Here is a tiny trained network, its code and every weight. The questions are about switching its units off for an input and a target symbol, where a switched-off unit gives its printed mean instead of its output.

import numpy as np


def w(rows, s, z=0):
    codes = np.array(rows[::2]) - 128.0
    scale = np.full(codes.shape[1], s)
    scale[-1] = z or s
    return codes * scale


def f(y):
    return np.maximum(y, 0)


def softmax(a):
    e = np.exp(a - a.max(-1, keepdims=True))
    return e / e.sum(-1, keepdims=True)


def log_softmax(a):
    a = a - a.max(-1, keepdims=True)
    return a - np.log(np.exp(a).sum(-1, keepdims=True))


def net(x, mask):
    ids = ['αβδεθμπτψ'.index(c) for c in x.split()]
    T = len(ids)
    res = E[ids] + P[:T]
    r = res
    for j in range(2):
        rows = slice(3 * j, 3 * j + 3)
        q, k, v = (r @ M[0][rows].T for M in (Q, K, V))
        z = softmax(np.where(np.tri(T) > 0, q @ k.T / 3**0.5, -1e9)) @ v
        o = O[0][rows]
        res = res + np.where(mask[j], z, o[:, -1]) @ o[:, :-1]
    y = f(res @ A[0][:, :-1].T + A[0][:, -1])
    res = res + np.where(mask[2:18], y, B[0][:, -1]) @ B[0][:, :-1]
    return log_softmax(res[-1] @ U[:, :-1].T + U[:, -1])


Q, K, V, O, A, B = {}, {}, {}, {}, {}, {}
E = w([
[128,86,127],'α',
[125,148,139],'β',
[127,160,155],'δ',
[131,161,128],'ε',
[127,51,127],'θ',
[126,170,147],'μ',
[106,253,188],'π',
[127,201,97],'τ',
[54,156,225],'ψ',
],0.007)
P = w([
[129,111,102],'0',
[173,128,158],'1',
[67,108,159],'2',
[219,181,86],'3',
[190,116,189],'4',
[35,110,186],'5',
[251,183,33],'6',
[187,102,199],'7',
[66,154,126],'8',
],0.012)
Q[0] = w([
[90,125,62],'head 1',
[75,61,243],'head 1',
[165,176,8],'head 1',
[161,201,188],'head 2',
[36,29,174],'head 2',
[207,254,142],'head 2',
],0.0066)
K[0] = w([
[106,202,105],'head 1',
[244,93,112],'head 1',
[54,168,137],'head 1',
[128,114,142],'head 2',
[175,140,103],'head 2',
[79,97,185],'head 2',
],0.012)
V[0] = w([
[152,45,105],'head 1',
[136,85,42],'head 1',
[167,51,106],'head 1',
[174,164,50],'head 2',
[166,189,66],'head 2',
[194,255,148],'head 2',
],0.0079)
O[0] = w([
[255,61,134,41],'head 1',
[231,131,88,9],'head 1',
[217,82,124,52],'head 1',
[200,203,46,50],'head 2',
[168,218,19,90],'head 2',
[50,184,36,234],'head 2',
],0.0063,0.0015)
A[0] = w([
[153,139,167,155],'neuron 1',
[153,113,190,221],'neuron 2',
[81,198,143,56],'neuron 3',
[80,151,140,253],'neuron 4',
[112,149,142,146],'neuron 5',
[85,158,159,46],'neuron 6',
[85,119,152,53],'neuron 7',
[255,153,77,246],'neuron 8',
[193,114,190,183],'neuron 9',
[249,92,179,193],'neuron 10',
[135,108,121,195],'neuron 11',
[196,106,141,153],'neuron 12',
[167,158,96,80],'neuron 13',
[89,162,132,96],'neuron 14',
[127,127,81,104],'neuron 15',
[168,167,79,138],'neuron 16',
],0.0098,0.0047)
B[0] = w([
[121,113,138,164],'neuron 1',
[98,105,161,204],'neuron 2',
[157,117,43,170],'neuron 3',
[28,87,95,255],'neuron 4',
[117,107,114,166],'neuron 5',
[151,133,108,152],'neuron 6',
[182,147,99,141],'neuron 7',
[254,208,137,212],'neuron 8',
[104,50,159,188],'neuron 9',
[147,27,160,196],'neuron 10',
[123,132,182,159],'neuron 11',
[153,63,138,157],'neuron 12',
[133,159,191,137],'neuron 13',
[136,97,71,160],'neuron 14',
[125,136,161,133],'neuron 15',
[127,172,130,156],'neuron 16',
],0.0075,0.0067)
U = w([
[197,70,180,57],'α',
[193,105,99,64],'β',
[165,122,133,4],'δ',
[199,142,114,149],'ε',
[210,24,151,16],'θ',
[167,142,121,94],'μ',
[60,104,20,152],'π',
[196,253,135,214],'τ',
[3,60,198,253],'ψ',
],0.0057,0.0025)

Each question gives the input, a string of symbols that net reads in full, and the target symbol t.
The units are the heads (3 rows each of Q, K, V and O) and the neurons (one row each of A and B). Each row of codes is followed by its name. A weight is (code - 128) times the scale printed after its matrix; where a second scale follows, it is the last column's (O, A, B and U).
mask holds one flag per unit, heads first, then neurons. A switched-off unit (its flag False) gives its mean, the last column of its rows in O or B, instead of its output. The means were averaged over made-up inputs and are rounded, as every weight is.
A unit's drop is (log p(t) with every unit on - log p(t) with that unit switched off) / (log p(t) with every unit on - log p(t) with every unit switched off).
The circuit of an input: a set's keep is (log p(t) with only the set's units on - log p(t) with every unit switched off) / (log p(t) with every unit on - log p(t) with every unit switched off). Starting from the 12 units with the biggest drops (on a tie, the unit counted first), units are removed one at a time, each time the one whose removal leaves the highest keep (on an exact tie, the one counted first), for as long as the keep stays at least 0.8.
circuit, biggest first: the units of the circuit, biggest drop first
most important unit: the unit with the biggest drop
which heads matter: for each layer, one digit per head in row order, 1 if its drop is at least 0.15 and else 0, layers parted by /
drop when u is switched off: that unit's drop, to one decimal
input τ τ τ α, target τ: which heads matter	01
input ε π τ ε δ τ τ, target τ: circuit, biggest first	neuron 8
input θ β τ μ ψ ψ τ θ ψ, target π: circuit, biggest first	head 2; neuron 3; neuron 4; neuron 14
input μ ε θ μ, target θ: circuit, biggest first	head 2; neuron 10; head 1
input ε δ ψ ε α ψ π, target ψ: circuit, biggest first	head 2; head 1
input μ τ ψ π τ, target ψ: which heads matter	11
input α μ α θ ε, target θ: circuit, biggest first	head 1; neuron 10; head 2; neuron 12
input ε ε τ θ, target τ: circuit, biggest first	neuron 8; head 2; neuron 4
input ε α ε θ π τ α, target τ: which heads matter	10
input τ θ τ μ π ψ δ, target ψ: which heads matter	11
input μ τ τ ε, target τ: which heads matter	00
input τ τ θ θ τ θ μ, target θ: drop when head 1 is switched off	0.1
input τ τ τ ψ π π ψ, target π: drop when head 1 is switched off	1.5
input ψ τ ψ τ ψ τ δ ε δ, target π: drop when neuron 3 is switched off	0.2
input β π θ τ ψ μ τ π π, target π: most important unit	neuron 3
